Below is a small trained network, with its code and all its weights. Each question gives an input and a class and asks what happens when units are switched off, that is, made to give their printed mean instead of their output.

import numpy as np


def w(rows, s, z=0):
    codes = np.array(rows[::2]) - 128.0
    scale = np.full(codes.shape[1], s)
    scale[-1] = z or s
    return codes * scale


def norm(h):
    return h / np.sqrt((h * h).mean(-1, keepdims=True) + 1e-5)


def f(y):
    return y / 2 * (1 + np.tanh(0.7978845608 * (y + 0.044715 * y**3)))


def log_softmax(a):
    a = a - a.max(-1, keepdims=True)
    return a - np.log(np.exp(a).sum(-1, keepdims=True))


def net(x, mask):
    res = np.array(x, float).reshape(1, 2) / 4 @ E
    u = 0
    for l in range(3):
        y = f(norm(res) @ A[l][:, :-1].T + A[l][:, -1])
        res = res + np.where(mask[u : u + 4], y, B[l][:, -1]) @ B[l][:, :-1]
        u += 4
    return log_softmax(norm(res)[-1] @ U[:, :-1].T + U[:, -1])


A, B = {}, {}
E = w([
[211,83,187],'x0',
[143,66,2],'x1',
],0.0061)
A[0] = w([
[19,13,46,54],'L0N0',
[242,86,200,219],'L0N1',
[80,92,187,24],'L0N2',
[186,255,108,2],'L0N3',
],0.0059,0.0015)
B[0] = w([
[26,170,232,201],'L0N0',
[73,213,2,251],'L0N1',
[27,137,111,122],'L0N2',
[101,95,137,114],'L0N3',
],0.0073,0.0031)
A[1] = w([
[71,4,62,74],'L1N0',
[136,174,95,253],'L1N1',
[122,155,84,82],'L1N2',
[147,133,135,176],'L1N3',
],0.011,0.0016)
B[1] = w([
[39,204,254,254],'L1N0',
[125,72,135,235],'L1N1',
[134,154,156,179],'L1N2',
[213,57,103,131],'L1N3',
],0.0095,0.0035)
A[2] = w([
[53,118,67,112],'L2N0',
[67,147,133,126],'L2N1',
[92,126,178,104],'L2N2',
[252,69,122,254],'L2N3',
],0.011,0.002)
B[2] = w([
[82,113,53,190],'L2N0',
[146,97,77,253],'L2N1',
[166,148,133,234],'L2N2',
[117,10,113,187],'L2N3',
],0.012,0.0044)
U = w([
[106,235,251,185],'0',
[93,58,145,214],'1',
[117,144,113,2],'2',
],0.013,0.0034)

Each question gives the input, the list of numbers given to net, and the class t.
The units are the neurons (one row each of A and B). Each row of codes is followed by its name. A weight is (code - 128) times the scale printed after its matrix; where a second scale follows, it is the last column's (A, B and U).
mask holds one flag per neuron, layer by layer. A switched-off neuron (its flag False) gives its mean, the last column of its row in B, instead of its output. The means were averaged over made-up inputs and are rounded, as every weight is.
A unit's drop is (log p(t) with every unit on - log p(t) with that unit switched off) / (log p(t) with every unit on - log p(t) with every unit switched off).
The circuit of an input: a set's keep is (log p(t) with only the set's units on - log p(t) with every unit switched off) / (log p(t) with every unit on - log p(t) with every unit switched off). Starting from all 12 units, units are removed one at a time, each time the one whose removal leaves the highest keep (on an exact tie, the one counted first), for as long as the keep stays at least 0.8.
units of the circuit, in order: the units of the circuit, biggest drop first
most important unit: the unit with the biggest drop
k most important neurons: the k neurons with the biggest drops, biggest first
k most important neurons of layer l: the k neurons of layer l with the biggest drops, biggest first
drop when u is switched off: that unit's drop, to one decimal
input [-2,-3], class 2: 2 most important neurons of layer 1	[L1N0; L1N2]
input [3,2], class 2: most important unit	L0N1
input [7,-6], class 1: 3 most important neurons	[L1N0; L0N0; L1N3]
input [-1,8], class 0: 2 most important neurons	[L1N0; L0N1]
input [-8,-6], class 1: 2 most important neurons of layer 1	[L1N0; L1N2]
input [-2,-2], class 2: 3 most important neurons	[L1N0; L0N2; L2N3]
input [-1,-3], class 2: 2 most important neurons of layer 0	[L0N2; L0N0]
input [-6,7], class 0: 2 most important neurons	[L1N0; L0N1]
input [8,-6], class 1: units of the circuit, in order	[L1N0; L2N3]
input [-4,6], class 0: units of the circuit, in order	[L1N0; L0N1]
input [6,-4], class 1: units of the circuit, in order	[L1N0; L2N3]
input [8,-7], class 1: 4 most important neurons	[L1N0; L0N0; L1N3; L2N3]
input [-6,8], class 0: 3 most important neurons	[L1N0; L0N1; L0N0]
input [-5,-3], class 1: 2 most important neurons	[L1N0; L0N0]
input [3,1], class 2: units of the circuit, in order	[L0N1]
input [4,-2], class 1: 3 most important neurons	[L1N0; L1N1; L0N0]
input [1,2], class 2: 2 most important neurons of layer 2	[L2N3; L2N1]
input [7,-5], class 1: 4 most important neurons	[L1N0; L0N0; L2N3; L1N3]
input [5,-4], class 1: 3 most important neurons of layer 1	[L1N0; L1N3; L1N1]
input [-5,6], class 0: 3 most important neurons	[L1N0; L0N1; L2N3]
input [5,6], class 0: drop when L1N0 is switched off	1.0
input [-3,6], class 0: drop when L1N0 is switched off	0.8
input [2,6], class 0: drop when L1N0 is switched off	0.8
